Here is a tiny trained network, its code and every weight. The questions are about switching its units off for an input and a class, where a switched-off unit gives its printed mean instead of its output.

import numpy as np


def w(rows, s, z=0):
    codes = np.array(rows[::2]) - 128.0
    scale = np.full(codes.shape[1], s)
    scale[-1] = z or s
    return codes * scale


def norm(h):
    return h / np.sqrt((h * h).mean(-1, keepdims=True) + 1e-5)


def f(y):
    return np.maximum(y, 0)


def log_softmax(a):
    a = a - a.max(-1, keepdims=True)
    return a - np.log(np.exp(a).sum(-1, keepdims=True))


def net(x, mask):
    res = np.array(x, float).reshape(1, 7) / 4 @ E
    u = 0
    for l in range(4):
        y = f(norm(res) @ A[l][:, :-1].T + A[l][:, -1])
        res = res + np.where(mask[u : u + 8], y, B[l][:, -1]) @ B[l][:, :-1]
        u += 8
    return log_softmax(norm(res)[-1] @ U[:, :-1].T + U[:, -1])


A, B = {}, {}
E = w([
[60,84,117,107,108,254,66,172,131,40,177],'x0',
[195,244,42,130,71,154,36,119,124,130,77],'x1',
[173,218,232,179,113,153,201,247,168,79,135],'x2',
[128,129,139,119,128,128,122,123,130,126,125],'x3',
[116,164,108,103,70,108,193,104,66,62,166],'x4',
[42,163,137,254,126,53,97,74,195,56,148],'x5',
[137,116,96,162,125,131,146,142,127,138,133],'x6',
],0.0073)
A[0] = w([
[95,98,119,128,157,125,93,104,91,157,94,74],'L0N1',
[129,109,93,101,131,225,101,162,180,84,173,106],'L0N2',
[118,157,149,140,100,151,147,169,138,135,84,51],'L0N3',
[132,84,148,138,165,164,78,172,255,196,64,2],'L0N4',
[154,122,111,106,66,106,219,64,87,56,117,82],'L0N5',
[109,85,156,109,150,104,156,169,173,119,188,71],'L0N6',
[132,130,122,96,64,100,147,146,89,74,171,27],'L0N7',
[193,108,176,146,142,50,118,130,176,199,49,77],'L0N8',
],0.0088,0.0053)
B[0] = w([
[124,118,117,108,140,132,143,64,125,118,161,181],'L0N1',
[137,130,144,130,122,38,92,152,92,133,116,255],'L0N2',
[162,111,118,177,126,155,118,115,177,109,104,161],'L0N3',
[110,148,92,102,245,158,131,147,178,85,170,195],'L0N4',
[86,180,91,75,160,94,152,140,127,123,181,219],'L0N5',
[80,169,133,135,127,178,157,99,88,160,37,204],'L0N6',
[111,143,94,143,221,155,120,162,155,127,162,172],'L0N7',
[114,151,125,123,134,69,130,144,84,124,143,246],'L0N8',
],0.012,0.0052)
A[1] = w([
[89,50,141,137,106,254,51,192,100,74,167,3],'L1N1',
[202,76,123,53,166,206,143,190,66,120,148,78],'L1N2',
[148,152,243,157,116,168,168,184,155,98,95,24],'L1N3',
[138,84,97,88,99,129,120,60,156,136,170,8],'L1N4',
[95,160,135,186,116,70,149,68,163,109,121,91],'L1N5',
[103,94,146,118,122,80,121,107,103,171,142,149],'L1N6',
[158,134,167,119,154,132,156,212,166,95,125,115],'L1N7',
[218,115,149,64,131,81,170,131,116,155,128,101],'L1N8',
],0.0089,0.0037)
B[1] = w([
[115,153,137,162,122,2,150,216,25,131,60,200],'L1N1',
[60,122,124,105,59,92,104,87,247,175,142,238],'L1N2',
[232,60,121,144,144,93,132,68,120,115,146,211],'L1N3',
[202,25,109,177,157,103,59,38,95,113,103,168],'L1N4',
[110,102,160,130,61,135,73,174,171,178,189,253],'L1N5',
[172,115,129,183,102,133,157,121,54,123,124,218],'L1N6',
[150,91,130,63,89,172,119,126,101,114,210,230],'L1N7',
[77,84,111,155,75,73,76,230,187,182,127,217],'L1N8',
],0.0086,0.0051)
A[2] = w([
[211,254,30,144,93,166,19,125,156,137,79,35],'L2N1',
[193,167,200,109,101,134,189,185,176,98,180,117],'L2N2',
[205,166,146,182,135,141,183,181,137,124,111,151],'L2N3',
[104,145,155,177,108,138,105,87,200,96,150,3],'L2N4',
[122,132,116,98,147,118,145,80,104,129,143,143],'L2N5',
[140,114,101,50,63,160,147,127,167,183,101,86],'L2N6',
[79,131,137,131,107,77,105,136,103,65,72,92],'L2N7',
[84,81,133,154,152,145,217,102,105,194,136,28],'L2N8',
],0.01,0.0031)
B[2] = w([
[115,116,243,67,169,155,254,114,126,110,67,254],'L2N1',
[214,100,49,156,132,197,43,73,71,104,107,236],'L2N2',
[180,121,71,98,179,111,105,70,107,150,93,189],'L2N3',
[43,33,156,167,112,179,95,172,230,246,197,170],'L2N4',
[212,127,133,118,178,177,61,120,126,111,130,178],'L2N5',
[90,83,156,221,105,214,107,156,234,146,190,181],'L2N6',
[189,161,98,130,78,50,174,190,166,195,80,201],'L2N7',
[142,156,166,70,97,173,182,166,146,83,39,197],'L2N8',
],0.008,0.0068)
A[3] = w([
[116,202,56,115,63,165,197,94,137,57,179,178],'L3N1',
[138,44,42,64,125,110,127,45,129,121,114,167],'L3N2',
[104,177,109,81,232,79,88,193,133,152,112,252],'L3N3',
[65,132,166,235,50,118,90,135,208,165,147,29],'L3N4',
[200,165,172,132,97,31,86,229,32,165,127,41],'L3N5',
[193,86,105,141,98,150,67,21,74,128,140,58],'L3N6',
[114,105,237,101,104,174,254,81,141,52,2,42],'L3N7',
[83,83,111,149,158,112,77,76,82,122,47,120],'L3N8',
],0.0077,0.0025)
B[3] = w([
[78,80,151,128,254,129,93,107,153,79,134,176],'L3N1',
[178,190,178,189,113,169,107,118,169,53,139,213],'L3N2',
[81,214,105,126,127,127,147,146,87,80,215,239],'L3N3',
[110,99,90,9,83,179,80,149,187,201,114,213],'L3N4',
[114,161,99,224,62,83,123,111,85,113,65,254],'L3N5',
[193,68,99,151,144,188,142,139,149,92,92,205],'L3N6',
[58,96,230,65,109,164,210,49,77,175,68,212],'L3N7',
[240,121,114,177,124,179,153,138,71,124,136,176],'L3N8',
],0.0084,0.0076)
U = w([
[238,65,96,188,124,170,86,79,106,66,108,116],'0',
[100,175,90,173,81,25,119,174,47,140,92,237],'1',
[59,88,119,99,73,144,65,150,220,213,151,32],'2',
[71,112,237,84,152,159,203,83,80,126,45,68],'3',
[74,163,87,94,251,142,115,128,124,65,188,253],'4',
],0.013,0.0015)

Each question gives the input, the list of numbers given to net, and the class t.
The units are the neurons (one row each of A and B). Each row of codes is followed by its name. A weight is (code - 128) times the scale printed after its matrix; where a second scale follows, it is the last column's (A, B and U).
mask holds one flag per neuron, layer by layer. A switched-off neuron (its flag False) gives its mean, the last column of its row in B, instead of its output. The means were averaged over made-up inputs and are rounded, as every weight is.
A unit's drop is (log p(t) with every unit on - log p(t) with that unit switched off) / (log p(t) with every unit on - log p(t) with every unit switched off).
The circuit of an input: a set's keep is (log p(t) with only the set's units on - log p(t) with every unit switched off) / (log p(t) with every unit on - log p(t) with every unit switched off). Starting from the 12 units with the biggest drops (on a tie, the unit counted first), units are removed one at a time, each time the one whose removal leaves the highest keep (on an exact tie, the one counted first), for as long as the keep stays at least 0.8.
circuit, biggest first: the units of the circuit, biggest drop first
top k neurons: the k neurons with the biggest drops, biggest first
top k neurons in layer l: the k neurons of layer l with the biggest drops, biggest first
input [-3,8,1,-6,8,-8,7], class 2: circuit, biggest first : L1N2, L2N6
input [0,-1,-2,-7,-8,-4,5], class 4: circuit, biggest first : L0N4
input [-3,4,-4,1,-2,-5,-4], class 2: top 2 neurons in layer 2 : L2N6, L2N2
input [4,4,-6,-6,7,6,1], class 4: top 2 neurons in layer 3 : L3N1, L3N5
input [-7,8,7,3,-3,4,1], class 3: top 2 neurons : L2N1, L0N2
input [8,5,7,7,-1,7,-3], class 1: top 2 neurons : L1N1, L2N7
input [-3,5,-3,-1,-3,-2,-2], class 3: top 3 neurons : L2N1, L0N2, L1N1
input [1,7,7,4,7,-6,-1], class 0: top 3 neurons : L2N2, L1N7, L0N6
input [8,-2,-7,-1,6,-7,1], class 1: top 2 neurons : L1N1, L0N2
input [-6,6,6,-5,0,2,-4], class 0: top 3 neurons in layer 0 : L0N2, L0N6, L0N3
input [-4,-4,-4,7,0,-3,6], class 0: top 4 neurons in layer 1 : L1N4, L1N1, L1N6, L1N5
input [-3,-2,6,0,0,6,8], class 0: top 3 neurons : L2N2, L1N3, L1N2
input [5,-5,-1,2,1,-3,-1], class 1: top 3 neurons : L1N1, L2N1, L2N7
input [2,-1,3,-2,-5,-6,4], class 2: circuit, biggest first : L1N2
input [7,5,3,2,8,8,2], class 2: top 2 neurons : L2N4, L3N4
input [-3,-5,-5,0,-2,1,-3], class 0: top 2 neurons : L0N1, L2N1
input [6,-3,-6,-1,6,7,4], class 2: top 3 neurons in layer 0 : L0N4, L0N5, L0N8
input [6,6,4,5,-6,4,-5], class 1: top 3 neurons : L1N1, L0N2, L0N6
input [-3,-4,-2,-7,-1,5,-1], class 2: top 2 neurons in layer 1 : L1N5, L1N1
input [-4,-6,0,2,4,7,7], class 2: top neuron : L1N5
input [3,-6,-6,-6,0,-4,-5], class 0: top 4 neurons : L1N4, L2N1, L0N1, L3N8
input [-3,6,-5,-6,-8,8,2], class 2: top 2 neurons : L1N5, L2N4
input [-4,6,-5,5,1,2,-8], class 3: top 2 neurons in layer 2 : L2N1, L2N2
input [5,-1,-6,7,-7,-1,0], class 4: top 2 neurons in layer 2 : L2N2, L2N3
input [4,1,-6,-2,8,-3,1], class 4: top 2 neurons in layer 0 : L0N5, L0N7
